Here is a tiny trained network, its code and every weight. The questions are about switching its units off for an input and a class, where a switched-off unit gives its printed mean instead of its output.

import numpy as np


def w(rows, s, z=0):
    codes = np.array(rows[::2]) - 128.0
    scale = np.full(codes.shape[1], s)
    scale[-1] = z or s
    return codes * scale


def f(y):
    return y / 2 * (1 + np.tanh(0.7978845608 * (y + 0.044715 * y**3)))


def log_softmax(a):
    a = a - a.max(-1, keepdims=True)
    return a - np.log(np.exp(a).sum(-1, keepdims=True))


def net(x, mask):
    res = np.array(x, float).reshape(1, 5) / 4 @ E
    y = f(res @ A[0][:, :-1].T + A[0][:, -1])
    res = res + np.where(mask, y, B[0][:, -1]) @ B[0][:, :-1]
    return log_softmax(res[-1] @ U[:, :-1].T + U[:, -1])


A, B = {}, {}
E = w([
[130,128,68],'x0',
[76,253,97],'x1',
[97,92,92],'x2',
[70,117,55],'x3',
[47,126,171],'x4',
],0.0058)
A[0] = w([
[72,235,95,118],'neuron 1',
[157,138,131,173],'neuron 2',
[78,119,123,140],'neuron 3',
[61,148,110,90],'neuron 4',
[91,166,123,121],'neuron 5',
[108,132,118,92],'neuron 6',
[165,146,128,169],'neuron 7',
[87,107,124,146],'neuron 8',
[130,119,146,162],'neuron 9',
[139,136,158,186],'neuron 10',
[174,137,117,133],'neuron 11',
[248,137,171,223],'neuron 12',
[89,142,132,162],'neuron 13',
[143,120,160,190],'neuron 14',
[116,113,136,144],'neuron 15',
[165,131,126,168],'neuron 16',
[97,121,138,171],'neuron 17',
[117,152,153,191],'neuron 18',
[142,140,140,181],'neuron 19',
[129,129,109,90],'neuron 20',
[131,104,185,219],'neuron 21',
[161,135,148,193],'neuron 22',
[164,142,96,102],'neuron 23',
[71,166,224,254],'neuron 24',
[123,123,140,112],'neuron 25',
[78,117,120,138],'neuron 26',
[140,124,126,133],'neuron 27',
[170,22,81,116],'neuron 28',
[113,155,120,125],'neuron 29',
[88,97,143,113],'neuron 30',
],0.016,0.0035)
B[0] = w([
[107,254,181,235],'neuron 1',
[114,132,153,149],'neuron 2',
[137,131,85,151],'neuron 3',
[106,165,92,165],'neuron 4',
[115,178,134,159],'neuron 5',
[121,134,110,125],'neuron 6',
[105,129,158,151],'neuron 7',
[140,106,90,147],'neuron 8',
[146,123,137,145],'neuron 9',
[147,127,160,158],'neuron 10',
[99,128,151,146],'neuron 11',
[77,158,223,254],'neuron 12',
[139,159,120,156],'neuron 13',
[150,127,156,166],'neuron 14',
[143,116,123,137],'neuron 15',
[109,132,154,152],'neuron 16',
[152,131,111,149],'neuron 17',
[152,152,157,160],'neuron 18',
[126,138,149,149],'neuron 19',
[113,117,118,121],'neuron 20',
[180,111,159,196],'neuron 21',
[125,138,165,165],'neuron 22',
[94,100,134,135],'neuron 23',
[238,126,118,248],'neuron 24',
[139,122,127,127],'neuron 25',
[132,125,82,150],'neuron 26',
[124,127,135,132],'neuron 27',
[112,11,173,233],'neuron 28',
[107,155,130,139],'neuron 29',
[160,95,95,142],'neuron 30',
],0.044,0.0066)
U = w([
[111,205,122,170],'0',
[126,103,253,177],'1',
[7,145,185,104],'2',
[201,121,88,99],'3',
[150,102,203,25],'4',
[101,34,71,155],'5',
[135,145,134,1],'6',
],0.0051,0.008)

Each question gives the input, the list of numbers given to net, and the class t.
The units are the neurons (one row each of A and B). Each row of codes is followed by its name. A weight is (code - 128) times the scale printed after its matrix; where a second scale follows, it is the last column's (A, B and U).
mask holds one flag per neuron, in row order. A switched-off neuron (its flag False) gives its mean, the last column of its row in B, instead of its output. The means were averaged over made-up inputs and are rounded, as every weight is.
A unit's drop is (log p(t) with every unit on - log p(t) with that unit switched off) / (log p(t) with every unit on - log p(t) with every unit switched off).
The circuit of an input: a set's keep is (log p(t) with only the set's units on - log p(t) with every unit switched off) / (log p(t) with every unit on - log p(t) with every unit switched off). Starting from the 12 units with the biggest drops (on a tie, the unit counted first), units are removed one at a time, each time the one whose removal leaves the highest keep (on an exact tie, the one counted first), for as long as the keep stays at least 0.8.
units of the circuit, in order: the units of the circuit, biggest drop first
top k neurons: the k neurons with the biggest drops, biggest first
drop when u is switched off: that unit's drop, to one decimal
input [2,3,4,-4,4], class 3: units of the circuit, in order => (neuron 12; neuron 24)
input [-2,6,1,-6,6], class 3: units of the circuit, in order => (neuron 24)
input [1,2,0,-1,-7], class 2: units of the circuit, in order => (neuron 24; neuron 21)
input [0,-1,-3,6,3], class 3: top 2 neurons => (neuron 12; neuron 1)
input [6,2,5,-7,4], class 3: top 3 neurons => (neuron 12; neuron 1; neuron 28)
input [3,2,-1,-2,-7], class 2: top 3 neurons => (neuron 24; neuron 21; neuron 28)
input [1,0,4,5,-6], class 5: top 2 neurons => (neuron 12; neuron 1)
input [-7,0,2,5,-1], class 5: top 3 neurons => (neuron 1; neuron 12; neuron 24)
input [-2,-6,2,-4,7], class 4: drop when neuron 1 is switched off => 0.2
input [-5,-5,6,4,7], class 5: drop when neuron 28 is switched off => 0.1
input [-4,6,8,-6,8], class 3: drop when neuron 12 is switched off => 0.2
